Here is a tiny trained network, its code and every weight. The questions are about switching its units off for an input and a class, where a switched-off unit gives its printed mean instead of its output.

import numpy as np


def w(rows, s, z=0):
    codes = np.array(rows[::2]) - 128.0
    scale = np.full(codes.shape[1], s)
    scale[-1] = z or s
    return codes * scale


def norm(h):
    return h / np.sqrt((h * h).mean(-1, keepdims=True) + 1e-5)


def f(y):
    return y / 2 * (1 + np.tanh(0.7978845608 * (y + 0.044715 * y**3)))


def log_softmax(a):
    a = a - a.max(-1, keepdims=True)
    return a - np.log(np.exp(a).sum(-1, keepdims=True))


def net(x, mask):
    res = np.array(x, float).reshape(1, 3) / 4 @ E
    u = 0
    for l in range(3):
        y = f(norm(res) @ A[l][:, :-1].T + A[l][:, -1])
        res = res + np.where(mask[u : u + 10], y, B[l][:, -1]) @ B[l][:, :-1]
        u += 10
    return log_softmax(norm(res)[-1] @ U[:, :-1].T + U[:, -1])


A, B = {}, {}
E = w([
[85,158,89,86,198,185,205,109,100,250,66,111],'x0',
[92,174,95,77,127,77,43,90,117,161,86,204],'x1',
[101,150,166,228,28,113,138,111,139,250,119,157],'x2',
],0.012)
A[0] = w([
[118,113,111,91,159,195,89,180,68,100,157,74,129],'L0N0',
[176,102,198,183,102,138,79,138,115,91,120,119,112],'L0N1',
[87,135,111,85,190,62,115,124,75,192,100,136,161],'L0N2',
[145,175,131,128,46,134,178,101,141,180,137,103,79],'L0N3',
[98,104,140,164,125,115,64,87,185,174,112,126,145],'L0N4',
[198,83,61,122,102,159,77,128,126,136,123,128,2],'L0N5',
[187,98,179,88,121,137,112,105,202,90,100,132,108],'L0N6',
[114,127,20,161,130,200,181,255,152,182,96,72,121],'L0N7',
[178,191,141,194,133,146,199,166,167,134,140,76,134],'L0N8',
[131,132,197,186,187,200,143,171,188,125,116,122,54],'L0N9',
],0.0073,0.0093)
B[0] = w([
[154,135,44,141,65,132,110,136,232,114,72,130,209],'L0N0',
[110,145,209,128,158,122,95,86,194,83,125,104,203],'L0N1',
[169,122,181,169,146,105,81,50,151,99,107,108,253],'L0N2',
[99,146,56,135,170,173,75,188,185,31,100,74,167],'L0N3',
[173,130,102,135,233,98,91,181,210,53,111,145,201],'L0N4',
[6,33,176,202,204,99,183,185,24,56,90,134,106],'L0N5',
[203,175,133,176,129,130,110,54,150,133,131,139,159],'L0N6',
[125,133,255,94,145,101,111,19,180,116,151,127,238],'L0N7',
[222,107,150,95,88,47,100,100,100,200,86,115,209],'L0N8',
[121,49,125,78,125,35,101,168,53,199,121,72,135],'L0N9',
],0.0076,0.0058)
A[1] = w([
[137,95,155,127,74,157,104,173,103,95,243,184,2],'L1N0',
[207,153,127,155,147,109,81,123,202,110,113,120,132],'L1N1',
[108,148,144,231,76,126,179,149,145,202,108,126,141],'L1N2',
[152,110,52,88,173,179,175,134,56,70,157,111,87],'L1N3',
[113,197,11,130,40,213,193,117,120,127,128,181,99],'L1N4',
[86,118,139,202,79,155,121,184,149,180,133,168,21],'L1N5',
[24,166,123,135,101,192,185,163,84,111,210,150,16],'L1N6',
[61,162,128,95,165,213,214,91,87,206,75,151,30],'L1N7',
[168,52,164,140,112,178,245,191,98,118,181,69,78],'L1N8',
[93,174,67,85,124,68,101,130,66,152,102,191,31],'L1N9',
],0.012,0.0057)
B[1] = w([
[122,165,135,178,152,85,249,82,204,148,185,105,145],'L1N0',
[94,100,199,61,148,167,136,102,107,156,145,126,253],'L1N1',
[123,94,16,76,181,181,76,216,223,60,123,114,171],'L1N2',
[112,188,64,99,142,240,90,182,205,122,90,102,148],'L1N3',
[88,136,228,143,56,205,34,61,172,165,154,106,128],'L1N4',
[185,112,62,74,138,194,71,158,218,34,100,86,140],'L1N5',
[204,109,161,97,111,107,102,169,112,79,99,82,128],'L1N6',
[156,149,209,175,235,134,231,58,125,127,242,112,171],'L1N7',
[202,24,51,201,66,17,92,217,52,211,89,134,156],'L1N8',
[169,31,140,187,108,65,77,201,119,203,48,127,149],'L1N9',
],0.012,0.017)
A[2] = w([
[131,105,124,181,154,57,63,140,105,155,48,240,101],'L2N0',
[126,175,192,192,63,80,104,151,209,66,230,137,2],'L2N1',
[131,45,118,181,118,75,92,191,79,169,98,146,82],'L2N2',
[116,173,111,145,162,49,57,109,79,168,78,247,72],'L2N3',
[128,123,166,126,61,105,91,129,116,72,176,164,12],'L2N4',
[134,146,22,87,155,194,77,149,157,65,79,186,102],'L2N5',
[80,151,134,166,182,148,250,105,85,166,71,75,54],'L2N6',
[127,144,171,169,65,108,127,121,144,34,182,165,26],'L2N7',
[50,141,181,106,122,186,124,108,64,167,118,100,146],'L2N8',
[151,143,164,131,77,70,84,129,115,65,179,205,55],'L2N9',
],0.012,0.008)
B[2] = w([
[186,64,84,120,18,75,149,153,55,167,127,65,215],'L2N0',
[94,178,110,117,247,212,236,16,129,131,133,220,223],'L2N1',
[180,90,157,89,31,16,136,63,18,224,85,102,216],'L2N2',
[239,28,113,126,23,79,163,112,40,139,141,12,193],'L2N3',
[208,53,114,192,200,178,189,96,152,141,149,93,158],'L2N4',
[75,194,64,188,134,133,48,218,204,72,32,72,255],'L2N5',
[215,91,159,169,173,141,168,67,157,19,248,156,200],'L2N6',
[202,181,127,182,235,155,202,92,117,191,238,163,175],'L2N7',
[30,164,140,122,72,91,118,164,134,135,75,181,203],'L2N8',
[189,87,109,188,183,127,247,138,119,157,214,108,181],'L2N9',
],0.012,0.0073)
U = w([
[184,99,182,163,212,160,207,48,165,131,210,155,167],'0',
[209,33,87,145,55,57,115,150,77,187,95,61,173],'1',
[97,148,49,139,172,187,63,215,215,46,77,77,192],'2',
[57,170,193,91,64,142,124,122,94,159,115,184,156],'3',
[150,144,76,151,44,187,73,206,32,78,233,119,2],'4',
[129,186,58,109,41,185,63,219,6,41,244,212,2],'5',
],0.022,0.016)

Each question gives the input, the list of numbers given to net, and the class t.
The units are the neurons (one row each of A and B). Each row of codes is followed by its name. A weight is (code - 128) times the scale printed after its matrix; where a second scale follows, it is the last column's (A, B and U).
mask holds one flag per neuron, layer by layer. A switched-off neuron (its flag False) gives its mean, the last column of its row in B, instead of its output. The means were averaged over made-up inputs and are rounded, as every weight is.
A unit's drop is (log p(t) with every unit on - log p(t) with that unit switched off) / (log p(t) with every unit on - log p(t) with every unit switched off).
The circuit of an input: a set's keep is (log p(t) with only the set's units on - log p(t) with every unit switched off) / (log p(t) with every unit on - log p(t) with every unit switched off). Starting from the 12 units with the biggest drops (on a tie, the unit counted first), units are removed one at a time, each time the one whose removal leaves the highest keep (on an exact tie, the one counted first), for as long as the keep stays at least 0.8.
units of the circuit, in order: the units of the circuit, biggest drop first
k most important neurons: the k neurons with the biggest drops, biggest first
top k neurons in layer l: the k neurons of layer l with the biggest drops, biggest first
drop of u: that unit's drop, to one decimal
input [5,8,-8], class 1: units of the circuit, in order : [L1N9]
input [-4,-5,-3], class 1: 2 most important neurons : [L1N8; L0N7]
input [1,-3,-4], class 2: 3 most important neurons : [L0N0; L0N2; L1N3]
input [0,4,-1], class 1: top 3 neurons in layer 0 : [L0N1; L0N7; L0N3]
input [5,6,-5], class 1: 2 most important neurons : [L1N9; L0N2]
input [0,-4,0], class 1: 2 most important neurons : [L0N9; L0N2]
input [-4,3,5], class 2: 2 most important neurons : [L0N7; L1N5]
input [1,-3,1], class 3: 2 most important neurons : [L0N7; L0N8]
input [-2,4,-4], class 1: top 3 neurons in layer 0 : [L0N1; L0N7; L0N4]
input [-5,-2,-6], class 2: top 2 neurons in layer 1 : [L1N3; L1N7]
input [-2,3,-3], class 3: 3 most important neurons : [L1N1; L1N2; L1N8]
input [6,6,7], class 2: 2 most important neurons : [L1N2; L0N8]
input [-2,3,1], class 3: 2 most important neurons : [L1N1; L0N4]
input [4,-7,5], class 1: units of the circuit, in order : [L1N8]
input [-2,-1,4], class 2: 2 most important neurons : [L0N7; L0N2]
input [6,-7,-1], class 1: 2 most important neurons : [L1N8; L0N9]
input [-1,-2,-3], class 3: top 2 neurons in layer 1 : [L1N2; L1N1]
input [2,3,-1], class 3: 2 most important neurons : [L0N2; L1N8]
input [3,-5,8], class 2: drop of L1N2 : 0.9
input [-2,-2,1], class 3: most important neuron : [L0N1]
input [6,8,-7], class 1: drop of L1N9 : 3.6
input [0,-8,-7], class 1: drop of L1N8 : 2.6
